Here is a tiny trained network, its code and every weight. The questions are about switching its units off for an input and a class, where a switched-off unit gives its printed mean instead of its output.

import numpy as np


def w(rows, s, z=0):
    codes = np.array(rows[::2]) - 128.0
    scale = np.full(codes.shape[1], s)
    scale[-1] = z or s
    return codes * scale


def f(y):
    return y / 2 * (1 + np.tanh(0.7978845608 * (y + 0.044715 * y**3)))


def log_softmax(a):
    a = a - a.max(-1, keepdims=True)
    return a - np.log(np.exp(a).sum(-1, keepdims=True))


def net(x, mask):
    res = np.array(x, float).reshape(1, 8) / 4 @ E
    y = f(res @ A[0][:, :-1].T + A[0][:, -1])
    res = res + np.where(mask, y, B[0][:, -1]) @ B[0][:, :-1]
    return log_softmax(res[-1] @ U[:, :-1].T + U[:, -1])


A, B = {}, {}
E = w([
[75,188,145,156,92,121,71,153,83,87,178],'x0',
[116,99,125,97,193,159,151,254,92,114,155],'x1',
[209,88,98,213,126,156,94,122,130,36,91],'x2',
[133,133,127,128,129,129,121,131,136,131,130],'x3',
[39,73,102,200,180,97,81,132,136,188,109],'x4',
[120,130,196,208,96,95,204,189,201,120,135],'x5',
[110,162,114,111,136,62,129,153,118,87,31],'x6',
[95,100,125,103,121,119,136,112,144,80,139],'x7',
],0.0077)
A[0] = w([
[68,100,86,157,146,140,156,107,134,85,107,110],'N1',
[92,150,174,78,102,152,180,132,121,205,160,96],'N2',
[130,129,79,82,165,61,120,103,70,96,99,77],'N3',
[178,130,74,190,133,123,110,101,146,87,134,21],'N4',
[88,145,168,168,131,59,170,173,177,75,122,156],'N5',
[94,105,134,97,207,141,128,193,138,60,121,132],'N6',
[163,109,98,168,90,143,112,156,119,71,63,32],'N7',
[163,155,74,60,141,123,93,104,96,121,139,37],'N8',
[80,172,132,174,97,94,75,11,161,140,51,96],'N9',
[34,62,96,169,194,79,73,124,129,193,133,3],'N10',
[108,135,44,66,135,151,88,102,109,119,97,53],'N11',
[121,97,123,108,162,145,137,189,96,106,146,65],'N12',
[140,140,67,96,168,132,84,91,85,129,135,4],'N13',
[134,119,94,130,139,151,135,211,98,149,133,89],'N14',
[167,59,96,69,128,120,181,100,184,146,83,71],'N15',
[94,173,169,155,66,108,66,168,73,103,176,198],'N16',
[212,204,180,87,117,173,166,141,124,120,133,61],'N17',
[177,83,157,166,132,157,93,149,114,82,107,19],'N18',
[107,119,182,141,131,123,154,148,212,83,138,57],'N19',
[121,141,169,152,103,111,162,167,185,112,117,61],'N20',
[119,120,181,164,133,122,200,125,158,120,135,60],'N21',
[140,156,126,87,113,38,94,168,120,83,18,14],'N22',
[77,139,133,56,135,78,154,91,149,178,192,77],'N23',
[183,60,119,198,118,150,104,134,114,75,160,124],'N24',
[135,147,138,165,131,97,186,148,184,111,149,38],'N25',
[186,42,109,98,180,151,201,112,154,193,102,238],'N26',
[152,148,159,24,56,126,173,124,124,59,120,57],'N27',
[64,86,140,190,155,103,99,123,148,152,80,26],'N28',
[141,142,157,181,82,96,172,173,150,154,122,73],'N29',
[160,147,108,153,65,101,106,77,145,164,123,50],'N30',
[151,148,168,124,40,114,124,49,143,128,102,70],'N31',
[103,186,130,70,143,25,140,150,108,122,52,78],'N32',
[139,113,100,98,182,187,53,96,101,146,163,90],'N33',
[83,165,188,77,112,87,157,140,124,204,127,31],'N34',
[174,109,170,112,157,157,148,206,58,120,121,60],'N35',
[126,138,148,178,113,122,158,163,181,140,147,53],'N36',
[141,70,140,140,102,214,120,83,148,166,254,36],'N37',
[94,161,134,138,93,123,58,129,78,85,205,154],'N38',
],0.0086,0.0046)
B[0] = w([
[160,141,113,126,118,109,108,161,131,103,142,150],'N1',
[134,91,149,98,166,57,81,137,123,84,96,193],'N2',
[157,107,182,127,120,177,155,103,112,142,137,171],'N3',
[100,113,98,91,168,69,120,121,107,87,110,162],'N4',
[143,120,148,99,87,161,117,92,93,160,135,219],'N5',
[96,150,111,101,148,113,197,118,175,188,176,196],'N6',
[158,98,130,86,183,92,101,140,136,110,93,169],'N7',
[127,81,117,136,112,177,128,93,98,149,125,163],'N8',
[108,138,111,85,141,105,184,131,190,193,190,242],'N9',
[152,108,72,238,101,163,107,169,121,78,176,222],'N10',
[128,67,147,106,104,152,150,71,68,158,131,176],'N11',
[60,129,101,98,132,104,175,98,189,151,161,162],'N12',
[96,70,152,110,102,157,156,67,71,154,124,159],'N13',
[90,139,116,91,136,116,178,113,168,182,150,165],'N14',
[51,216,142,185,92,133,108,119,141,111,79,175],'N15',
[67,174,145,118,97,141,90,107,170,134,58,228],'N16',
[96,71,30,255,107,133,77,162,109,95,186,192],'N17',
[100,95,100,112,178,60,109,108,112,95,108,156],'N18',
[138,116,136,101,111,156,136,83,79,159,122,162],'N19',
[110,85,143,120,122,152,114,91,61,145,143,165],'N20',
[116,120,145,106,123,159,145,92,71,138,103,160],'N21',
[211,166,214,170,141,149,200,173,128,98,150,186],'N22',
[151,97,97,90,187,82,83,119,128,79,80,188],'N23',
[131,111,133,75,194,56,85,133,124,116,74,210],'N24',
[105,106,145,119,136,168,119,86,85,140,126,155],'N25',
[75,201,154,141,63,157,71,137,161,128,66,254],'N26',
[130,111,48,229,103,120,72,163,105,100,188,200],'N27',
[143,121,79,212,106,158,106,145,105,79,186,180],'N28',
[127,48,127,96,113,191,122,74,89,158,127,172],'N29',
[77,122,121,103,147,109,151,127,153,149,174,166],'N30',
[65,134,87,107,193,129,195,141,180,179,181,196],'N31',
[201,121,180,136,151,116,129,174,128,92,132,198],'N32',
[150,90,168,103,114,172,141,91,98,156,139,190],'N33',
[129,88,96,109,202,77,109,115,111,79,82,183],'N34',
[48,135,92,120,151,103,188,109,179,164,163,174],'N35',
[159,104,140,127,116,160,154,68,84,164,124,159],'N36',
[225,138,232,166,162,125,181,200,170,80,150,210],'N37',
[100,183,147,151,71,140,141,133,145,111,62,209],'N38',
],0.0089,0.0075)
U = w([
[125,62,161,102,89,192,135,47,46,162,154,100],'0',
[125,99,29,217,93,139,80,154,121,96,217,107],'1',
[65,144,98,82,146,98,202,111,214,176,212,90],'2',
[130,88,118,75,188,39,65,116,123,84,78,96],'3',
[212,152,254,145,131,144,172,171,159,104,166,158],'4',
[52,222,155,143,47,156,76,109,161,128,46,90],'5',
[138,146,116,110,95,130,106,130,138,148,147,250],'6',
],0.0095,0.02)

Each question gives the input, the list of numbers given to net, and the class t.
The units are the neurons (one row each of A and B). Each row of codes is followed by its name. A weight is (code - 128) times the scale printed after its matrix; where a second scale follows, it is the last column's (A, B and U).
mask holds one flag per neuron, in row order. A switched-off neuron (its flag False) gives its mean, the last column of its row in B, instead of its output. The means were averaged over made-up inputs and are rounded, as every weight is.
A unit's drop is (log p(t) with every unit on - log p(t) with that unit switched off) / (log p(t) with every unit on - log p(t) with every unit switched off).
The circuit of an input: a set's keep is (log p(t) with only the set's units on - log p(t) with every unit switched off) / (log p(t) with every unit on - log p(t) with every unit switched off). Starting from the 12 units with the biggest drops (on a tie, the unit counted first), units are removed one at a time, each time the one whose removal leaves the highest keep (on an exact tie, the one counted first), for as long as the keep stays at least 0.8.
units of the circuit, in order: the units of the circuit, biggest drop first
unit that matters most: the unit with the biggest drop
top k neurons: the k neurons with the biggest drops, biggest first
drop of u: that unit's drop, to one decimal
input [0,-3,3,1,-4,0,7,7], class 4: unit that matters most	N22
input [-7,6,6,-8,4,-4,3,7], class 5: top 2 neurons	(N26, N15)
input [-8,-4,1,-1,2,-8,1,3], class 0: top 3 neurons	(N11, N13, N33)
input [8,2,0,-4,8,-8,-6,7], class 0: top 3 neurons	(N33, N13, N11)
input [-5,-3,8,5,4,-6,1,3], class 3: top 3 neurons	(N24, N4, N7)
input [5,-7,-7,5,5,-6,0,-6], class 2: top 3 neurons	(N9, N30, N26)
input [8,-3,-6,-3,-7,3,0,0], class 5: top 3 neurons	(N16, N38, N10)
input [8,4,8,-5,-3,7,4,3], class 3: top 4 neurons	(N24, N7, N18, N26)
input [5,4,5,-1,-7,0,-7,-4], class 1: top 2 neurons	(N17, N22)
input [0,-4,-6,2,-7,-4,7,3], class 1: top 2 neurons	(N27, N17)
input [6,-3,7,-4,-4,2,3,-4], class 3: units of the circuit, in order	(N7, N24)
input [-7,-5,-6,-5,-6,6,-1,5], class 5: top 3 neurons	(N15, N26, N10)
input [-5,3,3,-4,2,-2,-3,5], class 5: units of the circuit, in order	(N26, N15)
input [-6,1,-1,-7,-7,-7,1,-5], class 0: units of the circuit, in order	(N8)
input [-6,-1,7,7,-7,-6,8,8], class 4: top 2 neurons	(N22, N3)
input [6,8,3,3,-1,-7,-3,-7], class 2: units of the circuit, in order	(N35, N14)
input [1,4,-4,-7,7,1,8,6], class 4: units of the circuit, in order	(N32, N22)
input [0,-2,-2,1,-5,3,4,0], class 1: units of the circuit, in order	(N27, N17)
input [2,1,7,-2,0,-2,-5,6], class 3: drop of N24	0.2
input [-6,3,1,-6,4,2,-5,-2], class 5: units of the circuit, in order	(N26)
input [0,4,1,2,-1,1,-7,0], class 4: drop of N11	0.0
